Below is a small trained network, with its code and all its weights. Each question gives an input and a target symbol and asks what happens when units are switched off, that is, made to give their printed mean instead of their output.

import numpy as np


def w(rows, s, z=0):
    codes = np.array(rows[::2]) - 128.0
    scale = np.full(codes.shape[1], s)
    scale[-1] = z or s
    return codes * scale


def f(y):
    return y / 2 * (1 + np.tanh(0.7978845608 * (y + 0.044715 * y**3)))


def softmax(a):
    e = np.exp(a - a.max(-1, keepdims=True))
    return e / e.sum(-1, keepdims=True)


def log_softmax(a):
    a = a - a.max(-1, keepdims=True)
    return a - np.log(np.exp(a).sum(-1, keepdims=True))


def net(x, mask):
    ids = ['Θημξστ'.index(c) for c in x.split()]
    T = len(ids)
    res = E[ids] + P[:T]
    r = res
    for j in range(2):
        rows = slice(3 * j, 3 * j + 3)
        q, k, v = (r @ M[0][rows].T for M in (Q, K, V))
        z = softmax(np.where(np.tri(T) > 0, q @ k.T / 3**0.5, -1e9)) @ v
        o = O[0][rows]
        res = res + np.where(mask[j], z, o[:, -1]) @ o[:, :-1]
    y = f(res @ A[0][:, :-1].T + A[0][:, -1])
    res = res + np.where(mask[2:14], y, B[0][:, -1]) @ B[0][:, :-1]
    return log_softmax(res[-1] @ U[:, :-1].T + U[:, -1])


Q, K, V, O, A, B = {}, {}, {}, {}, {}, {}
E = w([
[109,161,107],'Θ',
[86,161,111],'η',
[88,162,64],'μ',
[105,154,110],'ξ',
[228,110,115],'σ',
[1,173,225],'τ',
],0.0074)
P = w([
[185,48,87],'0',
[184,84,91],'1',
[146,220,65],'2',
[100,99,117],'3',
[223,112,182],'4',
[172,241,130],'5',
[44,80,144],'6',
[210,139,252],'7',
[166,224,130],'8',
[46,74,142],'9',
],0.017)
Q[0] = w([
[173,82,198],'H1',
[167,138,255],'H1',
[167,115,173],'H1',
[191,196,75],'H2',
[222,111,146],'H2',
[143,141,82],'H2',
],0.0099)
K[0] = w([
[28,139,156],'H1',
[9,86,149],'H1',
[104,92,137],'H1',
[113,139,182],'H2',
[153,186,216],'H2',
[95,151,147],'H2',
],0.014)
V[0] = w([
[223,139,58],'H1',
[69,91,6],'H1',
[105,130,104],'H1',
[63,77,69],'H2',
[38,60,180],'H2',
[154,223,92],'H2',
],0.011)
O[0] = w([
[57,154,216,232],'H1',
[210,88,255,167],'H1',
[157,100,139,122],'H1',
[241,116,143,61],'H2',
[168,130,246,3],'H2',
[73,94,70,139],'H2',
],0.01,0.0063)
A[0] = w([
[169,117,121,205],'N1',
[130,85,125,92],'N2',
[126,140,217,132],'N3',
[85,136,164,2],'N4',
[153,6,137,8],'N5',
[131,188,172,13],'N6',
[229,54,141,86],'N7',
[138,187,127,101],'N8',
[99,156,116,154],'N9',
[155,154,111,76],'N10',
[169,184,115,52],'N11',
[98,53,139,206],'N12',
],0.023,0.0094)
B[0] = w([
[168,66,153,187],'N1',
[82,146,96,136],'N2',
[152,149,98,218],'N3',
[200,179,150,156],'N4',
[222,237,246,180],'N5',
[76,121,183,150],'N6',
[43,166,22,243],'N7',
[99,132,73,180],'N8',
[206,105,116,247],'N9',
[166,166,151,126],'N10',
[158,227,182,140],'N11',
[74,153,174,255],'N12',
],0.012,0.0097)
U = w([
[118,150,105,90],'Θ',
[3,128,119,90],'η',
[101,134,106,109],'μ',
[212,40,214,250],'ξ',
[187,224,199,132],'σ',
[141,127,23,82],'τ',
],0.011,0.02)

Each question gives the input, a string of symbols that net reads in full, and the target symbol t.
The units are the heads (3 rows each of Q, K, V and O) and the neurons (one row each of A and B). Each row of codes is followed by its name. A weight is (code - 128) times the scale printed after its matrix; where a second scale follows, it is the last column's (O, A, B and U).
mask holds one flag per unit, heads first, then neurons. A switched-off unit (its flag False) gives its mean, the last column of its rows in O or B, instead of its output. The means were averaged over made-up inputs and are rounded, as every weight is.
A unit's drop is (log p(t) with every unit on - log p(t) with that unit switched off) / (log p(t) with every unit on - log p(t) with every unit switched off).
The circuit of an input: a set's keep is (log p(t) with only the set's units on - log p(t) with every unit switched off) / (log p(t) with every unit on - log p(t) with every unit switched off). Starting from the 12 units with the biggest drops (on a tie, the unit counted first), units are removed one at a time, each time the one whose removal leaves the highest keep (on an exact tie, the one counted first), for as long as the keep stays at least 0.8.
units of the circuit, in order: the units of the circuit, biggest drop first
unit that matters most: the unit with the biggest drop
k most important neurons: the k neurons with the biggest drops, biggest first
heads that matter: for each layer, one digit per head in row order, 1 if its drop is at least 0.15 and else 0, layers parted by /
input Θ σ ξ ξ, target ξ: heads that matter => 01
input τ η τ σ, target σ: units of the circuit, in order => N5, H2, H1
input ξ τ ξ μ σ ξ τ τ, target τ: heads that matter => 10
input τ σ σ σ, target η: heads that matter => 10
input σ μ σ η τ σ τ Θ, target τ: units of the circuit, in order => H1, N7
input μ μ Θ σ ξ τ μ τ ξ σ, target ξ: units of the circuit, in order => N7
input τ τ ξ η σ τ σ τ Θ μ, target σ: heads that matter => 01
input Θ η Θ σ, target σ: units of the circuit, in order => H1, N5, H2
input ξ σ ξ ξ ξ, target η: units of the circuit, in order => N7, N9, H1
input σ σ ξ σ σ Θ Θ, target ξ: 3 most important neurons => N7, N9, N5
input σ μ τ σ ξ ξ, target τ: units of the circuit, in order => H2, N12
input τ σ σ ξ, target σ: units of the circuit, in order => H1, N4
input ξ σ σ ξ ξ σ Θ ξ, target η: units of the circuit, in order => H1, N7, N9
input σ σ η τ ξ, target τ: unit that matters most => N7
input σ ξ σ τ σ σ μ, target σ: heads that matter => 10
input τ σ σ μ σ μ, target τ: 4 most important neurons => N8, N9, N5, N12
input σ σ σ σ σ μ, target τ: heads that matter => 01
input σ σ σ Θ Θ, target η: heads that matter => 11
input σ σ η Θ, target σ: heads that matter => 10
input σ σ σ, target τ: heads that matter => 01
input σ μ η, target τ: units of the circuit, in order => H2
input η ξ η σ τ τ τ τ, target τ: heads that matter => 10
input ξ σ σ σ σ Θ, target τ: units of the circuit, in order => H2, N9
input ξ ξ η μ τ ξ σ ξ, target ξ: heads that matter => 11
input σ μ σ σ σ τ σ Θ, target ξ: 2 most important neurons => N7, N8
input σ σ ξ σ μ η, target τ: 2 most important neurons => N9, N8
